Each row of numbers belongs to one of the things below and depends on some of the facts about them. Some rows are named. Which thing is each other row?

Named rows:
[-17   1  -4 -16  -3 -10   4  -9   3   0  -4   5  -7 -11 -10   8   1  11
  13  -7  -2  41 -15  -5   3  -1  -5  11  19   8   2  -3  -1]: druflal
[-16   3  -4 -14  -1 -12   4 -11   2  -1  -3   3  -8 -11  -9   7   4  12
  15  -9  -2  40 -15  -4   3   2  -6  12  20   9   2  -3   1]: grustus
[ -7   7   0  -6   1  -6  -4 -18   2  -7   0   6 -10  -4  -5   6   6   5
  26   7 -16  26  28   4 -10  -7  -6  18  16  16  12  11 -11]: tokloza
[ -8   8   0  -4   4  -5  -4 -19   2  -9  -1   3  -9  -1  -7   8   5   6
  29   7 -18  21  29   5  -9  -8  -7  18  18  15  12  13 -13]: skizokol
[  7  20  10   6 -15   4   2 -14  -1 -11  -5   5  22   9 -14   3  -3   7
  22 -11   4 -39  48   8  -8 -29 -13  -7  13  -6  10  13 -18]: bostadrol
[ 17   0  27 -31 -25 -23   3 -10  18 -10 -24 -15 -26   0  -4  29  -2  22
 -52 -15  34  -6  -9 -71  -4  -9 -12 -21  10 -10  -7 -32 -15]: pobron
[ 40   6  29 -22   4 -14  -2   4  23   0  -3  13 -14  -2   4  27 -28   0
 -25 -11  28 -42  31 -57   3  22 -16  -4  24  -2  -8   5   2]: trustim
[  8  13   1   0  -5 -13   9 -12   1  -5 -14   5  25  -1 -11   1  -1  10
  13 -34  21 -22   3   0   9  -9 -15 -20  27 -14  -2   5  -2]: ratogru
[ 13  18   5   1 -23  13  20   6   6   0  18  -2  14   6 -21  24 -19   5
  20  -6  -8 -54 -15  13 -20 -26 -13   7  17 -13  18  -3 -13]: grubu
[  6   7   6 -19 -13 -26   1 -11  15   5 -16   8 -26  -8  -6  21 -18 -10
   2 -19  -7  38 -28 -25  14  20 -11  -6  29  18   0  -5   0]: bune
[  0  11   3  -3   3 -11  -5 -19   5  -5   0   9 -11  -1  -3   9   1  -1
  30   3 -16  22  28   2  -2   2  -8  13  23  17  10  14 -10]: klefis
[-15   2  -3 -15  -4 -13   5 -11   4   2  -2   6  -8 -11  -9   7   0  10
  13  -9   1  42 -18  -5   4   5  -6   9  20   9   2  -3  -1]: patru
[ -5   3  10 -13   0 -16   9   7  14   1   8   6   8  -1  -4  13   1  33
 -15  -5  52 -13   8 -35   3   7  -6   6  19 -21 -12 -14  -5]: vagras
[ -6   3  15 -18  -5  -9   9  -2  11   1   6  -3   6  -2  -3   9   6  37
 -20  -4  57  -2   4 -35  -2   3  -6   5  10 -22 -13 -22  -7]: getran
[ -2  15   5  -5 -23   1  12  -2   1  -4 -13   4  21   4 -18   8 -15   7
   6 -25  21 -26   2  -6   5 -24 -13 -13  16 -13  -1   0  -7]: fidra
[-17   6  -3 -14   1  -9   4 -12   3   1  -3   2  -7 -10  -9   8   1  10
  17 -11   2  41 -19  -7   7   6  -7   9  22   9   0  -2  -1]: bedes
[ 12  21  10   5 -15   1   2 -14   0 -13 -12   3  18  10 -14   7  -7   4
  20 -12   1 -44  47   3  -7 -27 -14 -10  16  -5  10  15 -20]: flutro
[ 17 -12  -5 -12 -12 -13  11  -3  15  11  21  11 -21 -21  -4   9   8   6
  15   8 -30  30 -20  16 -30   1   1  26  16   7  26  -6   8]: brafi
[ 31 -13  10 -11 -10 -19  16  15  27  12  27  13  -9 -11   1  16  10  27
 -16  10  19 -26   6 -17 -32   3   0  19  14 -23  15 -18   4]: klodrozun
[ 28 -13   7 -10  -8 -19  16  15  25  10  28  12  -7 -12   2  16  11  30
 -16  11  19 -27   5 -14 -34   4   1  20  13 -23  15 -16   3]: feskun

There are 3 kinds of fact about the things: mokem, bruves, poklol.
mokem: uses; bruves: belongs to class; poklol: is of sort
[kamak lamel brutri sagrustom kisker potru] mokem flideski
[bostadrol skodril pozo] mokem gristuko
[puluk kisker pozo] mokem plogrek
[gapel pagra floraza gagrefis] mokem klaril
[vagras flirezor] mokem puzen
[vagras] mokem kisker
[vagras] mokem ratogru
[lamel klaril grunul brizir getran] mokem fliskem
[nutrek figo buvun] mokem pizar
[vezafer bune zezak rustul fekis] mokem medrestuk
[vezafer lolek lupla steklal] mokem kidrir
[rasis bresku flideski] mokem rustul
[dasak goru grustus] mokem kloku
[lefliflar brizir] mokem peku
[lefliflar skitrim pobron klefos ludo klesko] mokem brugro
[brutri bedes] mokem stete
[grusa] mokem brutri
[maful ratogru klutre bimin] mokem lupla
[maful sagrustom kloku] mokem drople
[stete klefis patru] mokem plufal
[fidra] mokem stefon
[fidra klastar trigan tifik trigu] mokem geflozek
[fista grubu plogrek zezak geflozek] mokem diba
[grubu] mokem mapem
[kigil] mokem klotipur
[kigil] mokem tifik
[kigil skizokol greflu] mokem gabu
[ratogru mabo] mokem grusa
[brugro trustim drustovar pobron bune trigu] mokem lolek
[kliral pobim] mokem dratradror
[kliral groklar fekis] mokem klefis
[kliral] mokem plimi
[trustim skaplasta vikul rustul] mokem steklal
[brotrun gutanem] mokem fafla
[pagra debrin] mokem rikuzol
[dugrom bripeske] mokem maful
[dugrom] mokem tivalol
[klastar] mokem vezafer
[skaplasta groklar bedes] mokem floflo
[miples] mokem foti
[zires] mokem skeski
[liflir] mokem vagras
[risos mabo] mokem foru
[risos] mokem vomu
[risos] mokem vustul
[klefis rustul] mokem trustim
[draflo dridris tokloza gabu] mokem feskun
[toklin floflo drople] mokem drustovar
[groklar trigan gutanem flutro] mokem trigu
[trigan rustik] mokem bostadrol
[trigan] mokem flustuli
[brutrestuk] mokem skizokol
[brutrestuk kligil] mokem puge
[brutrestuk] mokem zires
[drige] mokem klastar
[deduk tabreza] mokem grubu
[deduk] mokem miples
[truskoste] mokem bune
[gutanem] mokem gagrefis
[zezak nozu] mokem kamak
[zezak] mokem skodril
[zezak] mokem grunul
[floraza bubofol] mokem groklar
[tifik] mokem puluk
[plimi] mokem fekis
[kligil grustus] mokem dubega
[dridris] mokem nutrek
[dridris] mokem pliras
[distun flustuli] mokem pobron
[klefos] mokem mugun
[klefos meso] mokem zistuka
[greflu] mokem suskim
[greflu] mokem bedes
[tokloza brizir] mokem flotapos
[bripeske] mokem klefos
[bripeske keti] mokem klodrozun
[foru druflal keti] mokem brafi
[mapem] mokem doko
[debrin] mokem trigan
[debrin] mokem drubreple
[dratradror drubreple puge] mokem distun
[goru] mokem kligil
[klekeflos] mokem pobim
[druflal] mokem drige
[meso] mokem flutro
[gagrefis] mokem skanos
[getran] mokem skitrim
[gabu] mokem figo
[rustik] mokem tudon
[kamak bostadrol maful skitrim kigil brugro plogrek pagra dugrom skaplasta zires klutre sagrustom klefis skizokol drige truskoste skeski floraza flirezor kloku tokloza peku potru steklal flutro brizir klekeflos bimin meso flideski drubreple drople mugun trigu] bruves 452
[puluk vagras nutrek vezafer rasis fidra ratogru klaril figo flotapos vustul brotrun klastar drustovar miples pobron liflir grunul tudon bune groklar trigan brutrestuk deduk vikul tabreza tifik fliskem plimi mabo kligil greflu lolek kisker plufal bripeske flustuli foru dratradror puzen medrestuk druflal tivalol keti patru klesko bedes puge grustus geflozek getran] bruves 889
[klodrozun lamel dasak brutri kidrir feskun fista grubu kliral pizar gristuko zistuka rikuzol skanos zezak distun klefos pobim rustul goru suskim diba buvun fekis klotipur gabu rustik brafi] bruves 455
[gapel foti lefliflar grusa stete fafla trustim stefon pliras risos draflo toklin gutanem vomu dubega skodril dridris nozu ludo lupla bubofol mapem bresku debrin doko pozo floflo gagrefis] bruves 79
{kamak puluk lamel vezafer foti lefliflar brutri kidrir grusa skitrim fista brugro klaril figo fafla plogrek brotrun pagra gristuko drustovar miples pliras klutre risos grunul klefis zistuka bune rikuzol groklar skizokol brutrestuk deduk vikul skeski gutanem skanos dubega skodril fliskem plimi mabo dridris nozu distun tokloza pobim peku lupla bripeske potru flustuli foru mapem debrin goru druflal tivalol keti bimin patru diba meso bedes buvun flideski pozo fekis grustus gagrefis brafi} poklol 719
{bostadrol dasak maful fidra grubu ratogru dugrom skaplasta stefon zires liflir draflo toklin drige zezak tifik kloku klefos greflu rustul kisker plufal flutro doko brizir klekeflos medrestuk drubreple floflo puge drople mugun} poklol 662
{klodrozun gapel vagras nutrek rasis feskun stete kigil kliral pizar flotapos vustul trustim klastar pobron sagrustom tudon trigan truskoste vomu tabreza floraza flirezor kligil ludo lolek bubofol bresku steklal dratradror puzen suskim klesko geflozek getran klotipur gabu rustik trigu} poklol 670

Rows to name:
No name comes twice in this set of rows, the named rows included.
[-22  12  10 -14 -16   0  15  33  18   5  13  18   7  11 -18  34 -34  21
 -16   9  42 -40   4 -39   8 -11  -6  22  21 -15  -8  -8 -14] | geflozek
[ -6   7  -2 -10 -10   6  15   5  12   5  27   1 -18  -4 -16  28 -16   3
  26  14 -28   4 -34  11 -20  -6  -6  34  21  10  21  -6  -7] | fista
[ 10  -1  18 -21  10   2   3   8   9  -5  12   7   8  -2  -1  14  -9  26
 -16   3  36 -45  43 -36 -11  -4  -9  14  11 -10  -5   6  -2] | bubofol
[ 18  -2  33 -35 -12   8   0  -9   8  -9  -4 -14 -13  -3  -2  19  -8  23
 -40  -1  28 -29  32 -54 -22 -16 -10  -1  -4  -6  -4 -16 -12] | ludo
[ -6   7  -2  -5  -8  -4  10 -12  -7 -15 -20  -7  24  -1 -16  -1  14  26
   8 -28  14 -26   5   0  -8 -37 -14 -17  17 -13   3   0  -9] | puge
[  2  -5  -3 -12 -21  -2  16  11  17  15  28  15 -21 -13 -14  19 -13  -1
  16  17 -32  14 -24  12 -25  -6   2  38  13   7  27  -5   2] | diba
[ 16   7  25 -20  10   4   2  -2  13   4  19   6   9  -2   2  10 -18  19
 -10  -1  51 -35  35 -34   1  17 -10  12   9 -15 -12   0   1] | bresku
[ 20   6  10   2 -28  -6   2 -12   5  -1  -7  18  16  -1  -9  -7  -2   2
   7 -10   5 -26  58  10 -15 -30  -4  -7   3  -9  16  12  -8] | mugun
[ 18  10  24 -23 -27 -16  -9 -35   9 -13 -30 -13 -48   0  -5  26  -6 -12
  -9  -7 -33  33   7 -36 -10  -9 -13 -14  10  29  14  -8 -20] | brugro
[  2  12   9 -12  -1  11  10 -33   5   9  37 -22 -12 -11  -1   5   8  15
  35   3   2  45 -42  15 -14  24  -8  25   7  -1  11 -23  -3] | lamel
[ 27  11   4   2 -10   3  16 -14   4  -5   8 -11  10  -2 -10   9   7  15
  22 -18  -2 -38 -11  14 -23 -15 -15  -6  19 -16  19  -6  -6] | dasak
[-16   6  -6 -13   2 -13   5  -7   5  -3  -7   3  -8  -9 -11  13  -1  10
  15  -9  -4  31 -18  -5   6   1  -9   8  27  11   3   1  -2] | groklar
[  4  14   8 -10   2   9  10 -32   6  11  39 -18 -11  -8  -1   7   2  10
  38   3   3  42 -44  16  -9  31  -9  24  12   1   9 -20  -5] | brutri

Now the same things, written a new way:
Some things and their rows:
[  1 -21   7 -84 -18 -42  54 -18 -45 -20  30  11 -21   5  33]: vustul
[-24 -21  28 -40   6 -32   6  37 -47  -2  12  -6  41 -16  67]: risos
[ -7 -37  11 -62  -1 -38  29   4 -45 -27   6  18 -25   2  14]: vomu
[ -2   6  17 -37 -35 -29  48   4  -8   1   2 -11  34 -29  69]: figo
[  9 -19   2 -30 -30 -36  40  -4 -14 -30 -13  23 -26   3  -2]: pizar
[  5 -40   5 -66   5 -53  62 -15 -49  -6  53  13   6   1  30]: klastar
[ -3 -15  11 -29  39 -30  37   5  -6  37   7   7 -35  12  41]: doko
[  7 -18  24 -28  18 -48  40  29 -24   3  -9  22  25 -13  75]: mapem
[ -8 -61  -5 -23  -8 -59  21  20 -53 -14  56   7  15   5   6]: kliral
[ -9 -44 -15 -66  -6 -66  43   1 -47 -18  31  30 -34  -5  34]: steklal
[-13 -53 -15 -53  11 -72  27  16 -54 -12  32  18 -17  -4  20]: trustim
[-11 -39   1 -12  16 -63  23  42 -31  16  26   0  49 -32  64]: gutanem
[-37 -18 -10 -49   2 -32   9   5 -26  29  30   1 -48  11  57]: drople
[-15 -34  22 -16   0 -54  21  44 -45  16  21  14  36   0  75]: lamel
[-19 -10   6 -68 -30 -53  38  16 -38   8  12   2   5 -14 101]: tivalol
[  8 -17  20 -32  11 -51  40  32 -23  -2 -16  22  10 -17  79]: foti
[-25 -12  23 -61  23 -16  33 -10 -31  41  53 -18 -12  21  64]: liflir
[-23 -24  28 -32  -7 -42  14  44 -53   4   6  18  18   4  76]: brutri
[-21 -28  -3 -27   0 -54  21  30 -35  10  31   6  33 -31  76]: meso
[ -8 -33  -5 -13   3 -57  32  29 -27  19  39   5  47 -38  76]: pagra

Name these rows:
No name comes twice in this set of rows, the named rows included.
[-24 -13  28 -53  -2 -47  15  38 -48  -6 -13  15   4  -6  86] | grusa
[-20 -21  -4 -23 -29 -69  25  43 -26   6 -11  24  -3  -3  76] | zistuka
[-17   2  25 -67 -20 -37  41  14 -42   3  10   4  13 -12  96] | foru
[-13  -8  23 -12  -8 -26  12  29 -15  -1   5 -15  57 -31  52] | dridris
[-28 -14  10 -48 -31 -44  25  18 -38   6  33 -24  42 -25  79] | grustus
[ -8  -4  10 -26 -16 -43  25  23  -3 -10 -30   5  11 -26  62] | pliras
[-16 -26 -17 -11 -34 -71  26  41 -23   8  -1  19   7 -13  66] | distun
[ -4 -23  -9 -28  -2 -76  38  34 -20  11 -13  25   5 -24  74] | fafla
[-47 -12  -2 -52   4 -23   4   6 -31  34  43  -2 -39  12  60] | maful
[-22 -18   5 -35  26 -27  26   0 -18  36  34   7 -26   6  58] | drige
[-25 -27  -4 -16  24 -22  17   1  -9  45  60 -19   2  -8  38] | brizir
[-21  -8 -14 -59  -4 -44  46 -12  -8  44  31  -1 -46  12  67] | plufal

The same things again, as new rows of numbers:
Known rows:
[ 17  14  -5 -12  13 -17  34   3 -35 -10 -21 -10   7  28 -17]: vezafer
[ 15  26   2 -14  21 -14  30  10 -39 -24 -23 -15  21  31 -21]: kidrir
[ 32  -7 -12 -44  46 -23  13  -9 -53  31 -15  -2  26  34 -26]: lolek
[ 12 -29 -10   3  29  -7  10   2 -29  30  -3   0  23  27 -30]: klastar
[  4  -6 -15  10  17  -5   5  13 -26 -32  -6 -20  -5  24 -17]: pozo
[ 14 -31 -21 -11  43 -10 -17   5 -38   7   2 -17  15  29 -29]: ludo
[  2   1  -1   2   1 -21  18   9 -26  12  -9 -14  -2  25 -14]: meso
[  5  -4 -13   7  15  -9   6  13 -27 -33  -7 -24  -1  26 -19]: mapem
[  7   5  -5   5   7  -8  19   7 -25  -1  -7 -24  -1  23 -17]: deduk
[  6   4  -1  -1   1 -22  27   8 -28   6 -15  -2   2  26 -14]: klutre
[  2 -14   0  -5  24 -36  16  -6 -13  10   7  34  38  17 -32]: mugun
[ 10 -30 -10   1  30  -7   3   2 -29  33   0  -8  20  26 -30]: trigan
[  4   0  -5  12   6  -5  19   7 -21   0  -5 -19  -3  21 -16]: klaril
[  8  -6 -16  10  18  -3   6  10 -28 -32  -8  -9  -6  24 -14]: nozu
[  6 -20  -1   9  33  -1   9  11 -29  11  -5  -6  39  31 -37]: feskun
[  4  -3 -11   8  13 -12  10  15 -26 -36 -10 -30   3  29 -23]: fafla
[  6 -33  -6   5  21 -16  12   5 -27  40  -5  12  24  29 -28]: kigil
[ 11 -31 -10   6  28  -5  10   2 -28  29  -3   2  23  26 -31]: tabreza
[ 11 -30 -10   7  28  -4   9   2 -28  30  -2   1  21  26 -30]: getran
[  4  -4 -11   8  14 -12  10  15 -27 -37 -10 -29   3  29 -23]: foti

Which thing is each row?
No name comes twice in this set of rows, the named rows included.
[ -3  -5  -4  15  -2 -12  12  10 -20  17  -3  -6 -10  20 -10] | plogrek
[ 25 -24 -23 -21  52 -12   2  -1 -47  -1 -13  18  21  31 -25] | trustim
[ 19  -2 -10  -8  54  -6  21 -15 -26 -16  -1  87  35  10 -19] | rustul
[ 12  -8  -5  -9  36 -26  23 -11 -17  -6   3  37  41  16 -34] | medrestuk
[  9 -12  -4 -12  31 -34  19 -11 -19  10   3  56  33  15 -25] | skaplasta
[  8   1 -15  -7  20 -13  -4  10 -34 -24  -3 -38  -8  25 -16] | lefliflar
[  6   1  -7  11   7  -4  16   6 -23   2  -3 -17  -7  19 -14] | puluk
[ 13   9  -7  -3  12 -11  26   3 -31  -4 -14 -10   0  24 -14] | vikul
[ 22 -19  -9 -20  32 -25  32  -3 -42  28 -24  40  33  35 -26] | steklal
[  9  16  -1   0  19  -1  18  10 -32 -15 -12 -10   8  25 -15] | fekis
[  9   2  -2 -18  47 -19  -7  -7 -23  -1  16  13  37  14 -29] | klefos
[ 13 -17 -16 -10  48 -22   0  -8 -22 -29   9  38  30  16 -29] | toklin
[ 15 -24 -12 -13  33 -11  -3  -1 -36  42   3 -19  16  27 -27] | klesko

